Below is a small trained network, with its code and all its weights. Each question gives an input and a target symbol and asks what happens when units are switched off, that is, made to give their printed mean instead of their output.

import numpy as np


def w(rows, s, z=0):
    codes = np.array(rows[::2]) - 128.0
    scale = np.full(codes.shape[1], s)
    scale[-1] = z or s
    return codes * scale


def f(y):
    return np.maximum(y, 0)


def softmax(a):
    e = np.exp(a - a.max(-1, keepdims=True))
    return e / e.sum(-1, keepdims=True)


def log_softmax(a):
    a = a - a.max(-1, keepdims=True)
    return a - np.log(np.exp(a).sum(-1, keepdims=True))


def net(x, mask):
    ids = ['ΓΘΛΦΩαδεζημξπτψ'.index(c) for c in x.split()]
    T = len(ids)
    res = E[ids] + P[:T]
    r = res
    for j in range(2):
        rows = slice(2 * j, 2 * j + 2)
        q, k, v = (r @ M[0][rows].T for M in (Q, K, V))
        z = softmax(np.where(np.tri(T) > 0, q @ k.T / 2**0.5, -1e9)) @ v
        o = O[0][rows]
        res = res + np.where(mask[j], z, o[:, -1]) @ o[:, :-1]
    y = f(res @ A[0][:, :-1].T + A[0][:, -1])
    res = res + np.where(mask[2:10], y, B[0][:, -1]) @ B[0][:, :-1]
    return log_softmax(res[-1] @ U[:, :-1].T + U[:, -1])


Q, K, V, O, A, B = {}, {}, {}, {}, {}, {}
E = w([
[235,165,112,115],'Γ',
[97,74,158,102],'Θ',
[66,225,189,222],'Λ',
[38,133,173,230],'Φ',
[112,51,151,73],'Ω',
[130,178,167,122],'α',
[145,106,104,189],'δ',
[57,58,163,149],'ε',
[203,29,118,14],'ζ',
[123,197,144,203],'η',
[77,92,162,118],'μ',
[77,95,163,126],'ξ',
[166,228,120,190],'π',
[24,2,170,116],'τ',
[93,2,166,47],'ψ',
],0.0084)
P = w([
[106,110,188,110],'0',
[182,105,190,182],'1',
[167,122,251,165],'2',
[119,163,71,115],'3',
[176,120,81,189],'4',
[84,184,199,77],'5',
[87,172,65,91],'6',
[162,124,214,178],'7',
[126,163,181,76],'8',
],0.014)
Q[0] = w([
[185,86,251,156],'h1',
[156,74,88,203],'h1',
[137,118,109,161],'h2',
[108,140,81,115],'h2',
],0.029)
K[0] = w([
[66,210,181,15],'h1',
[169,111,253,136],'h1',
[146,123,163,133],'h2',
[166,89,150,174],'h2',
],0.023)
V[0] = w([
[38,142,153,251],'h1',
[100,34,145,112],'h1',
[168,78,78,195],'h2',
[153,141,202,118],'h2',
],0.022)
O[0] = w([
[125,195,161,19,109],'h1',
[77,243,124,172,128],'h1',
[159,202,190,214,50],'h2',
[114,5,130,99,254],'h2',
],0.014,0.0086)
A[0] = w([
[175,247,112,153,139],'n1',
[119,133,174,220,210],'n2',
[63,146,68,186,63],'n3',
[161,202,254,156,153],'n4',
[112,234,18,90,69],'n5',
[174,205,180,125,253],'n6',
[198,146,92,229,191],'n7',
[107,218,24,170,87],'n8',
],0.0084,0.0051)
B[0] = w([
[164,152,4,67,151],'n1',
[85,90,79,116,241],'n2',
[180,146,75,30,210],'n3',
[110,42,231,163,162],'n4',
[137,93,196,218,177],'n5',
[95,53,157,134,184],'n6',
[213,135,150,20,254],'n7',
[33,90,173,175,172],'n8',
],0.011,0.0082)
U = w([
[139,101,2,109,43],'Γ',
[176,14,123,226,76],'Θ',
[48,119,45,138,115],'Λ',
[135,101,168,152,106],'Φ',
[116,121,129,104,100],'Ω',
[164,90,186,151,80],'α',
[94,108,84,120,101],'δ',
[179,121,147,76,50],'ε',
[116,118,133,106,104],'ζ',
[103,116,111,120,138],'η',
[153,156,131,28,1],'μ',
[177,75,140,101,244],'ξ',
[60,27,112,88,191],'π',
[93,86,154,207,91],'τ',
[167,131,217,108,78],'ψ',
],0.0071,0.0083)

Each question gives the input, a string of symbols that net reads in full, and the target symbol t.
The units are the heads (2 rows each of Q, K, V and O) and the neurons (one row each of A and B). Each row of codes is followed by its name. A weight is (code - 128) times the scale printed after its matrix; where a second scale follows, it is the last column's (O, A, B and U).
mask holds one flag per unit, heads first, then neurons. A switched-off unit (its flag False) gives its mean, the last column of its rows in O or B, instead of its output. The means were averaged over made-up inputs and are rounded, as every weight is.
A unit's drop is (log p(t) with every unit on - log p(t) with that unit switched off) / (log p(t) with every unit on - log p(t) with every unit switched off).
The circuit of an input: a set's keep is (log p(t) with only the set's units on - log p(t) with every unit switched off) / (log p(t) with every unit on - log p(t) with every unit switched off). Starting from all 10 units, units are removed one at a time, each time the one whose removal leaves the highest keep (on an exact tie, the one counted first), for as long as the keep stays at least 0.8.
circuit, biggest first: the units of the circuit, biggest drop first
k most important neurons: the k neurons with the biggest drops, biggest first
which heads matter: for each layer, one digit per head in row order, 1 if its drop is at least 0.15 and else 0, layers parted by /
drop when u is switched off: that unit's drop, to one decimal
input Λ Γ Γ, target μ: circuit, biggest first => (h1)
input μ Γ Λ Γ Φ ζ ζ, target ψ: circuit, biggest first => (h1, h2, n4)
input π Λ α Φ, target μ: which heads matter => 10
input Γ Γ ψ Γ α δ ζ Λ Γ, target Γ: which heads matter => 10
input Φ Γ ζ Γ Γ τ ξ α, target τ: circuit, biggest first => (n5, h1, h2, n8)
input α ζ π μ, target Γ: which heads matter => 10
input ζ ψ Γ, target Γ: circuit, biggest first => (h1, n3, n2)
input Λ ζ Γ π δ Φ ζ Λ, target ψ: circuit, biggest first => (h1, n4)
input τ ζ Λ, target τ: which heads matter => 10
input Ω η Γ Γ δ Γ Γ Γ Λ, target Θ: which heads matter => 10
input Γ Γ ζ Λ ε, target Γ: 2 most important neurons => (n3, n2)
input α Λ Θ η, target μ: which heads matter => 11
input π ζ Θ Φ Γ Φ Θ η, target ψ: 3 most important neurons => (n5, n2, n4)
input Γ α Γ ζ π δ ψ, target ξ: circuit, biggest first => (h2, h1)
input Γ Φ Φ ζ ζ, target ψ: which heads matter => 10
input Γ Γ α ζ Γ ζ ε, target Θ: circuit, biggest first => (h1, h2)
input π Φ Φ τ Ω, target ψ: which heads matter => 10
input ζ τ Λ δ Γ Λ η, target Θ: most important neuron => (n3)
input Φ Φ Λ ζ ζ Λ Λ Γ ε, target μ: which heads matter => 11
input Γ ψ α ψ, target Λ: which heads matter => 10
input Λ Θ τ Γ α, target τ: circuit, biggest first => (n5, h1, n8)
input π ζ Φ π ζ ζ π, target Γ: circuit, biggest first => (h1, n3)
input Γ Γ ε ψ Γ α Θ, target Θ: circuit, biggest first => (h1, h2)
input Γ α ζ, target Θ: circuit, biggest first => (h1)
input Γ Γ Γ ζ ζ Θ, target Γ: 3 most important neurons => (n3, n2, n7)
input Ω α Φ Λ Γ Φ μ α, target ψ: circuit, biggest first => (h1, n5, h2)
input Θ α ψ Φ Φ, target Λ: circuit, biggest first => (h1)
input α Γ δ ζ τ Γ Γ Λ, target Θ: drop when h1 is switched off => 1.0
input α τ Γ Γ ψ τ, target Θ: drop when h1 is switched off => 0.8
input Γ Γ ζ Γ, target Θ: drop when h1 is switched off => 0.3
